Below are the code and all the weights of a small trained network. Each question names an input and a target symbol and asks about switching units off, where a switched-off unit gives its printed mean instead of its output.

import numpy as np


def w(rows, s, z=0):
    codes = np.array(rows[::2]) - 128.0
    scale = np.full(codes.shape[1], s)
    scale[-1] = z or s
    return codes * scale


def f(y):
    return y / 2 * (1 + np.tanh(0.7978845608 * (y + 0.044715 * y**3)))


def softmax(a):
    e = np.exp(a - a.max(-1, keepdims=True))
    return e / e.sum(-1, keepdims=True)


def log_softmax(a):
    a = a - a.max(-1, keepdims=True)
    return a - np.log(np.exp(a).sum(-1, keepdims=True))


def net(x, mask):
    ids = ['ΘΞΠΩζηλ'.index(c) for c in x.split()]
    T = len(ids)
    res = E[ids] + P[:T]
    u = 0
    for l in range(2):
        r = res
        for j in range(2):
            rows = slice(2 * j, 2 * j + 2)
            q, k, v = (r @ M[l][rows].T for M in (Q, K, V))
            z = softmax(np.where(np.tri(T) > 0, q @ k.T / 2**0.5, -1e9)) @ v
            o = O[l][rows]
            res = res + np.where(mask[u + j], z, o[:, -1]) @ o[:, :-1]
        u += 2
        y = f(res @ A[l][:, :-1].T + A[l][:, -1])
        res = res + np.where(mask[u : u + 8], y, B[l][:, -1]) @ B[l][:, :-1]
        u += 8
    return log_softmax(res[-1] @ U[:, :-1].T + U[:, -1])


Q, K, V, O, A, B = {}, {}, {}, {}, {}, {}
E = w([
[3,108,40],'Θ',
[119,88,87],'Ξ',
[68,95,62],'Π',
[195,77,131],'Ω',
[169,79,114],'ζ',
[134,198,138],'η',
[79,160,170],'λ',
],0.017)
P = w([
[245,176,126],'0',
[79,114,124],'1',
[87,107,131],'2',
[87,110,134],'3',
[84,106,138],'4',
[88,114,145],'5',
[100,105,148],'6',
[114,99,152],'7',
],0.012)
Q[0] = w([
[80,198,178],'0.h1',
[156,250,163],'0.h1',
[152,110,126],'0.h2',
[194,176,145],'0.h2',
],0.015)
K[0] = w([
[93,104,223],'0.h1',
[71,90,249],'0.h1',
[72,107,88],'0.h2',
[133,57,99],'0.h2',
],0.012)
V[0] = w([
[113,85,23],'0.h1',
[97,203,118],'0.h1',
[117,114,9],'0.h2',
[91,126,131],'0.h2',
],0.011)
O[0] = w([
[160,241,29,254],'0.h1',
[215,226,255,220],'0.h1',
[38,178,87,157],'0.h2',
[116,115,82,150],'0.h2',
],0.0072,0.0009)
A[0] = w([
[127,109,145,97],'0.n1',
[121,61,220,95],'0.n2',
[103,129,136,130],'0.n3',
[190,144,80,116],'0.n4',
[84,52,185,96],'0.n5',
[206,125,98,254],'0.n6',
[189,9,253,86],'0.n7',
[20,162,19,104],'0.n8',
],0.0072,0.0058)
B[0] = w([
[145,130,134,120],'0.n1',
[172,113,126,168],'0.n2',
[118,115,148,138],'0.n3',
[150,81,106,132],'0.n4',
[132,218,163,160],'0.n5',
[5,101,1,191],'0.n6',
[162,133,132,194],'0.n7',
[204,121,107,255],'0.n8',
],0.0082,0.0067)
Q[1] = w([
[173,134,162],'1.h1',
[124,187,212],'1.h1',
[156,117,127],'1.h2',
[110,5,49],'1.h2',
],0.02)
K[1] = w([
[112,200,122],'1.h1',
[1,176,98],'1.h1',
[86,160,95],'1.h2',
[222,140,97],'1.h2',
],0.015)
V[1] = w([
[225,36,164],'1.h1',
[149,180,99],'1.h1',
[138,13,185],'1.h2',
[3,67,138],'1.h2',
],0.014)
O[1] = w([
[253,160,104,100],'1.h1',
[170,133,118,189],'1.h1',
[254,68,123,1],'1.h2',
[152,73,61,14],'1.h2',
],0.0085,0.0054)
A[1] = w([
[100,168,238,2],'1.n1',
[71,118,224,143],'1.n2',
[145,183,252,65],'1.n3',
[138,9,111,77],'1.n4',
[146,89,109,119],'1.n5',
[175,216,157,56],'1.n6',
[109,161,85,37],'1.n7',
[130,186,1,132],'1.n8',
],0.0097,0.0067)
B[1] = w([
[254,94,23,191],'1.n1',
[186,148,159,235],'1.n2',
[16,103,114,183],'1.n3',
[163,162,76,165],'1.n4',
[171,178,116,148],'1.n5',
[100,126,132,159],'1.n6',
[194,102,114,167],'1.n7',
[145,105,175,246],'1.n8',
],0.011,0.013)
U = w([
[136,254,74,36],'Θ',
[35,33,38,127],'Ξ',
[68,171,103,219],'Π',
[158,124,42,67],'Ω',
[92,65,2,111],'ζ',
[121,53,215,255],'η',
[218,209,189,11],'λ',
],0.0079,0.0072)

Each question gives the input, a string of symbols that net reads in full, and the target symbol t.
The units are the heads (2 rows each of Q, K, V and O) and the neurons (one row each of A and B). Each row of codes is followed by its name. A weight is (code - 128) times the scale printed after its matrix; where a second scale follows, it is the last column's (O, A, B and U).
mask holds one flag per unit, layer by layer, with each layer's heads first. A switched-off unit (its flag False) gives its mean, the last column of its rows in O or B, instead of its output. The means were averaged over made-up inputs and are rounded, as every weight is.
A unit's drop is (log p(t) with every unit on - log p(t) with that unit switched off) / (log p(t) with every unit on - log p(t) with every unit switched off).
The circuit of an input: a set's keep is (log p(t) with only the set's units on - log p(t) with every unit switched off) / (log p(t) with every unit on - log p(t) with every unit switched off). Starting from the 12 units with the biggest drops (on a tie, the unit counted first), units are removed one at a time, each time the one whose removal leaves the highest keep (on an exact tie, the one counted first), for as long as the keep stays at least 0.8.
circuit, biggest first: the units of the circuit, biggest drop first
most important unit: the unit with the biggest drop
k most important neurons: the k neurons with the biggest drops, biggest first
top k neurons in layer l: the k neurons of layer l with the biggest drops, biggest first
heads that matter: for each layer, one digit per head in row order, 1 if its drop is at least 0.15 and else 0, layers parted by /
input Θ λ Ω Ξ Θ Ξ, target Θ: circuit, biggest first -> [1.h2; 0.h1]
input λ λ Ω Θ Ω, target λ: most important unit -> 1.h1
input Π λ ζ Π λ ζ, target Π: circuit, biggest first -> [1.h2; 0.h1]
input λ Ω Θ Ω Ξ, target λ: circuit, biggest first -> [1.h1; 1.h2]
input Θ λ Π Θ η ζ λ η, target η: circuit, biggest first -> [0.h1; 1.h1]
input Π η λ ζ Θ Θ Ω Π, target Π: 2 most important neurons -> [0.n8; 0.n6]
input Θ Ω Ξ Θ Π Θ, target Θ: circuit, biggest first -> [1.h2; 0.h1]
input Ξ λ λ λ λ λ Ω ζ, target Ξ: 3 most important neurons -> [0.n6; 0.n8; 1.n2]
input Π Ω η η Π Θ Ω, target Π: circuit, biggest first -> [1.h2; 0.n8; 0.h1]
input ζ Π λ λ Ω λ η Ω, target ζ: top 2 neurons in layer 1 -> [1.n2; 1.n4]
input Ω Ω Θ, target Ω: top 2 neurons in layer 0 -> [0.n6; 0.n8]
input λ λ Π Ξ, target λ: circuit, biggest first -> [1.h1; 0.h2; 1.h2]
input Π Π η Θ Ω λ ζ Ξ, target Π: 2 most important neurons -> [0.n8; 0.n6]
input λ Π λ η ζ, target λ: circuit, biggest first -> [0.h2; 1.h1; 1.h2]
input η Θ η Θ Θ Ω Π, target η: 2 most important neurons -> [0.n6; 1.n1]
input Ξ λ λ η Π Ξ, target Ξ: 4 most important neurons -> [0.n6; 1.n2; 0.n8; 0.n5]
input ζ Ω Θ λ λ Π ζ ζ, target ζ: most important unit -> 0.n6
input Π Ξ Ω Ω λ Θ, target Π: heads that matter -> 11 / 01
input Π λ λ η λ Π, target Π: heads that matter -> 10 / 01
input Ω Ω Ξ η Ξ Θ Π, target Ω: heads that matter -> 10 / 11
input λ λ λ λ λ Π Ω, target λ: 3 most important neurons -> [0.n7; 1.n3; 0.n2]
input Θ Θ Ω η λ ζ Θ, target Θ: 2 most important neurons -> [0.n8; 1.n1]
input Ω Π Ω, target Ω: heads that matter -> 10 / 11
input Ξ Θ λ ζ λ Π Π Ω, target Ξ: top 2 neurons in layer 0 -> [0.n6; 0.n8]
input Π Θ λ ζ η, target η: most important unit -> 0.n8
input η Θ Ξ, target η: 2 most important neurons -> [1.n1; 0.n5]
input Ξ Ω Ξ Θ ζ ζ, target Ξ: 2 most important neurons -> [0.n6; 1.n2]
input η Θ Θ, target η: 2 most important neurons -> [0.n6; 0.n5]
